Below is a small trained network, with its code and all its weights. Each question gives an input and a class and asks what happens when units are switched off, that is, made to give their printed mean instead of their output.

import numpy as np


def w(rows, s, z=0):
    codes = np.array(rows[::2]) - 128.0
    scale = np.full(codes.shape[1], s)
    scale[-1] = z or s
    return codes * scale


def norm(h):
    return h / np.sqrt((h * h).mean(-1, keepdims=True) + 1e-5)


def f(y):
    return y / 2 * (1 + np.tanh(0.7978845608 * (y + 0.044715 * y**3)))


def log_softmax(a):
    a = a - a.max(-1, keepdims=True)
    return a - np.log(np.exp(a).sum(-1, keepdims=True))


def net(x, mask):
    res = np.array(x, float).reshape(1, 3) / 4 @ E
    u = 0
    for l in range(2):
        y = f(norm(res) @ A[l][:, :-1].T + A[l][:, -1])
        res = res + np.where(mask[u : u + 11], y, B[l][:, -1]) @ B[l][:, :-1]
        u += 11
    return log_softmax(norm(res)[-1] @ U[:, :-1].T + U[:, -1])


A, B = {}, {}
E = w([
[83,91,166],'x0',
[140,252,254],'x1',
[191,61,191],'x2',
],0.009)
A[0] = w([
[67,165,98,2],'L0N1',
[173,184,112,115],'L0N2',
[128,62,84,54],'L0N3',
[185,74,160,25],'L0N4',
[72,140,52,97],'L0N5',
[174,55,175,16],'L0N6',
[218,53,152,3],'L0N7',
[9,53,193,79],'L0N8',
[235,153,77,30],'L0N9',
[201,152,58,45],'L0N10',
[197,114,192,132],'L0N11',
],0.014,0.0042)
B[0] = w([
[107,164,113,147],'L0N1',
[126,98,158,182],'L0N2',
[157,150,140,239],'L0N3',
[77,118,167,182],'L0N4',
[98,138,157,237],'L0N5',
[53,132,153,206],'L0N6',
[86,114,161,228],'L0N7',
[253,135,112,233],'L0N8',
[196,119,146,167],'L0N9',
[169,116,154,170],'L0N10',
[66,134,154,255],'L0N11',
],0.015,0.0039)
A[1] = w([
[248,169,106,254],'L1N1',
[87,109,150,145],'L1N2',
[46,174,32,238],'L1N3',
[183,141,157,108],'L1N4',
[108,27,81,140],'L1N5',
[97,183,50,17],'L1N6',
[100,53,94,36],'L1N7',
[135,125,165,172],'L1N8',
[56,155,185,67],'L1N9',
[101,67,32,184],'L1N10',
[164,83,27,69],'L1N11',
],0.014,0.0038)
B[1] = w([
[143,1,169,253],'L1N1',
[139,114,55,174],'L1N2',
[130,32,178,243],'L1N3',
[146,90,95,161],'L1N4',
[119,206,184,216],'L1N5',
[40,131,179,166],'L1N6',
[128,204,162,158],'L1N7',
[142,100,40,183],'L1N8',
[184,118,63,248],'L1N9',
[151,250,149,220],'L1N10',
[225,168,149,211],'L1N11',
],0.01,0.0055)
U = w([
[22,112,230,185],'0',
[208,71,167,233],'1',
[222,248,178,125],'2',
[121,13,68,157],'3',
[88,160,64,11],'4',
[74,163,36,14],'5',
[84,159,48,14],'6',
[83,152,49,40],'7',
],0.018,0.012)

Each question gives the input, the list of numbers given to net, and the class t.
The units are the neurons (one row each of A and B). Each row of codes is followed by its name. A weight is (code - 128) times the scale printed after its matrix; where a second scale follows, it is the last column's (A, B and U).
mask holds one flag per neuron, layer by layer. A switched-off neuron (its flag False) gives its mean, the last column of its row in B, instead of its output. The means were averaged over made-up inputs and are rounded, as every weight is.
A unit's drop is (log p(t) with every unit on - log p(t) with that unit switched off) / (log p(t) with every unit on - log p(t) with every unit switched off).
The circuit of an input: a set's keep is (log p(t) with only the set's units on - log p(t) with every unit switched off) / (log p(t) with every unit on - log p(t) with every unit switched off). Starting from the 12 units with the biggest drops (on a tie, the unit counted first), units are removed one at a time, each time the one whose removal leaves the highest keep (on an exact tie, the one counted first), for as long as the keep stays at least 0.8.
units of the circuit, in order: the units of the circuit, biggest drop first
unit that matters most: the unit with the biggest drop
top k neurons: the k neurons with the biggest drops, biggest first
k most important neurons of layer l: the k neurons of layer l with the biggest drops, biggest first
drop of u: that unit's drop, to one decimal
input [-6,5,-1], class 1: unit that matters most -> L1N1
input [-2,-3,3], class 3: 2 most important neurons of layer 1 -> L1N10, L1N2
input [-1,-6,-7], class 0: 2 most important neurons of layer 1 -> L1N3, L1N6
input [0,8,-8], class 0: top 2 neurons -> L0N8, L1N11
input [2,-4,-3], class 2: top 2 neurons -> L1N10, L1N11
input [-8,-8,-2], class 1: 2 most important neurons of layer 0 -> L0N11, L0N6
input [-4,3,-3], class 1: 2 most important neurons of layer 0 -> L0N11, L0N2
input [-4,-6,-6], class 0: 2 most important neurons of layer 1 -> L1N6, L1N3
input [0,-5,-5], class 0: top 4 neurons -> L0N5, L1N3, L0N8, L1N6
input [4,-7,7], class 0: top 4 neurons -> L0N7, L0N6, L0N4, L1N9
input [0,-2,-3], class 3: top 4 neurons -> L0N5, L0N8, L1N3, L1N5
input [1,-4,-3], class 2: top 3 neurons -> L0N11, L1N10, L0N6
input [-2,8,-8], class 0: 3 most important neurons of layer 0 -> L0N8, L0N9, L0N10
input [-2,3,-6], class 0: unit that matters most -> L1N3
input [-4,-3,5], class 0: top 2 neurons -> L0N7, L0N8
input [-8,5,-6], class 1: top 2 neurons -> L1N1, L0N11
input [-6,-4,-4], class 1: 2 most important neurons of layer 1 -> L1N1, L1N11
input [1,0,-2], class 3: 2 most important neurons of layer 0 -> L0N5, L0N3
input [-5,-5,-8], class 0: 2 most important neurons of layer 0 -> L0N5, L0N8
input [-3,-7,-5], class 2: units of the circuit, in order -> L1N10
input [5,2,-2], class 1: drop of L0N8 -> 0.2
input [0,4,8], class 0: drop of L1N7 -> 0.0
input [-8,6,1], class 1: drop of L1N1 -> 0.2
input [-8,2,-6], class 1: drop of L0N9 -> 0.1
